Below are the code and all the weights of a small trained network. Each question names an input and a class and asks about switching units off, where a switched-off unit gives its printed mean instead of its output.

import numpy as np


def w(rows, s, z=0):
    codes = np.array(rows[::2]) - 128.0
    scale = np.full(codes.shape[1], s)
    scale[-1] = z or s
    return codes * scale


def f(y):
    return np.maximum(y, 0)


def log_softmax(a):
    a = a - a.max(-1, keepdims=True)
    return a - np.log(np.exp(a).sum(-1, keepdims=True))


def net(x, mask):
    res = np.array(x, float).reshape(1, 4) / 4 @ E
    y = f(res @ A[0][:, :-1].T + A[0][:, -1])
    res = res + np.where(mask, y, B[0][:, -1]) @ B[0][:, :-1]
    return log_softmax(res[-1] @ U[:, :-1].T + U[:, -1])


A, B = {}, {}
E = w([
[110,65,40,97,108,66],'x0',
[158,174,129,177,125,2],'x1',
[55,78,138,227,205,152],'x2',
[96,158,85,211,57,186],'x3',
],0.012)
A[0] = w([
[41,65,131,193,155,103,59],'n0',
[176,151,187,162,131,162,37],'n1',
[125,211,142,205,131,2,186],'n2',
[171,101,151,73,73,147,167],'n3',
[107,204,181,77,184,208,125],'n4',
[116,48,147,178,223,133,95],'n5',
[41,70,119,30,121,230,210],'n6',
[144,95,52,228,18,203,57],'n7',
[137,140,180,95,216,18,97],'n8',
[46,19,31,73,112,90,119],'n9',
[125,108,37,116,105,40,177],'n10',
[112,56,166,27,198,140,117],'n11',
[114,44,8,92,143,116,80],'n12',
[175,145,180,154,151,165,62],'n13',
[145,169,209,122,169,153,137],'n14',
[101,150,77,184,18,174,54],'n15',
[54,51,162,143,177,172,108],'n16',
[175,172,179,66,27,105,50],'n17',
[187,197,92,43,50,123,112],'n18',
[140,193,189,143,140,191,103],'n19',
[142,234,215,168,183,157,15],'n20',
[84,189,70,196,24,136,86],'n21',
[148,43,208,32,219,102,71],'n22',
[123,90,149,228,197,122,4],'n23',
[135,63,123,215,199,107,165],'n24',
[88,149,110,163,185,96,194],'n25',
],0.0086,0.0028)
B[0] = w([
[152,41,139,88,81,169,184],'n0',
[146,95,134,146,110,90,166],'n1',
[206,207,2,135,144,199,222],'n2',
[135,125,105,87,92,151,195],'n3',
[160,95,136,200,96,117,207],'n4',
[143,59,157,93,119,171,191],'n5',
[190,198,55,194,112,232,254],'n6',
[84,115,95,154,168,88,209],'n7',
[76,130,46,144,110,119,216],'n8',
[176,106,214,198,115,83,228],'n9',
[166,95,160,159,136,151,214],'n10',
[89,117,72,158,189,111,223],'n11',
[179,92,206,204,91,73,208],'n12',
[100,137,195,137,126,78,167],'n13',
[171,80,148,198,73,93,189],'n14',
[65,71,99,137,154,122,193],'n15',
[148,109,122,65,99,183,201],'n16',
[90,58,134,64,87,138,213],'n17',
[127,42,180,77,90,180,235],'n18',
[136,85,129,170,134,109,192],'n19',
[147,69,145,148,78,78,198],'n20',
[53,85,113,112,136,126,196],'n21',
[8,132,51,147,168,97,235],'n22',
[111,70,167,77,74,161,181],'n23',
[132,109,146,77,104,162,189],'n24',
[136,122,159,57,147,207,168],'n25',
],0.0081,0.013)
U = w([
[143,68,170,18,95,151,85],'0',
[9,94,79,167,135,78,125],'1',
[205,80,189,212,101,52,97],'2',
[212,147,57,152,119,178,147],'3',
[156,115,140,128,140,138,254],'4',
[123,164,154,125,183,90,83],'5',
[94,169,167,99,151,99,91],'6',
],0.013,0.0091)

Each question gives the input, the list of numbers given to net, and the class t.
The units are the neurons (one row each of A and B). Each row of codes is followed by its name. A weight is (code - 128) times the scale printed after its matrix; where a second scale follows, it is the last column's (A, B and U).
mask holds one flag per neuron, in row order. A switched-off neuron (its flag False) gives its mean, the last column of its row in B, instead of its output. The means were averaged over made-up inputs and are rounded, as every weight is.
A unit's drop is (log p(t) with every unit on - log p(t) with that unit switched off) / (log p(t) with every unit on - log p(t) with every unit switched off).
The circuit of an input: a set's keep is (log p(t) with only the set's units on - log p(t) with every unit switched off) / (log p(t) with every unit on - log p(t) with every unit switched off). Starting from the 12 units with the biggest drops (on a tie, the unit counted first), units are removed one at a time, each time the one whose removal leaves the highest keep (on an exact tie, the one counted first), for as long as the keep stays at least 0.8.
units of the circuit, in order: the units of the circuit, biggest drop first
most important unit: the unit with the biggest drop
top k neurons: the k neurons with the biggest drops, biggest first
drop when u is switched off: that unit's drop, to one decimal
input [-1,-8,8,-5], class 0: most important unit => n5
input [-6,-5,-5,4], class 2: top 3 neurons => [n4, n2, n19]
input [-3,6,-6,7], class 1: top 2 neurons => [n21, n6]
input [8,-1,5,-7], class 2: top 2 neurons => [n9, n12]
input [-6,-4,-6,-7], class 1: units of the circuit, in order => [n22, n11]
input [-7,0,3,7], class 1: top 3 neurons => [n21, n9, n15]
input [-6,8,-4,6], class 3: top 2 neurons => [n2, n22]
input [7,0,-3,6], class 2: top 2 neurons => [n9, n22]
input [-6,-5,-5,1], class 2: top 2 neurons => [n4, n2]
input [-3,8,0,7], class 3: top 4 neurons => [n2, n22, n11, n8]
input [-6,-3,2,-6], class 1: top 2 neurons => [n22, n9]
input [-4,5,-2,-5], class 1: top 3 neurons => [n6, n8, n22]
input [-8,4,1,8], class 1: top 3 neurons => [n21, n15, n9]
input [7,1,5,2], class 2: most important unit => n9
input [7,-8,7,3], class 3: top 4 neurons => [n6, n16, n18, n17]
input [1,-6,-7,-8], class 1: top 2 neurons => [n22, n11]
input [-4,-1,-8,7], class 0: top 2 neurons => [n18, n22]
input [-5,-7,-4,-4], class 3: drop when n6 is switched off => 0.6
input [-8,-7,2,4], class 2: drop when n2 is switched off => 0.1
input [0,8,0,1], class 3: units of the circuit, in order => [n2]
input [-3,-7,3,-4], class 3: drop when n24 is switched off => 0.0
input [8,-4,-7,6], class 2: drop when n12 is switched off => 0.7
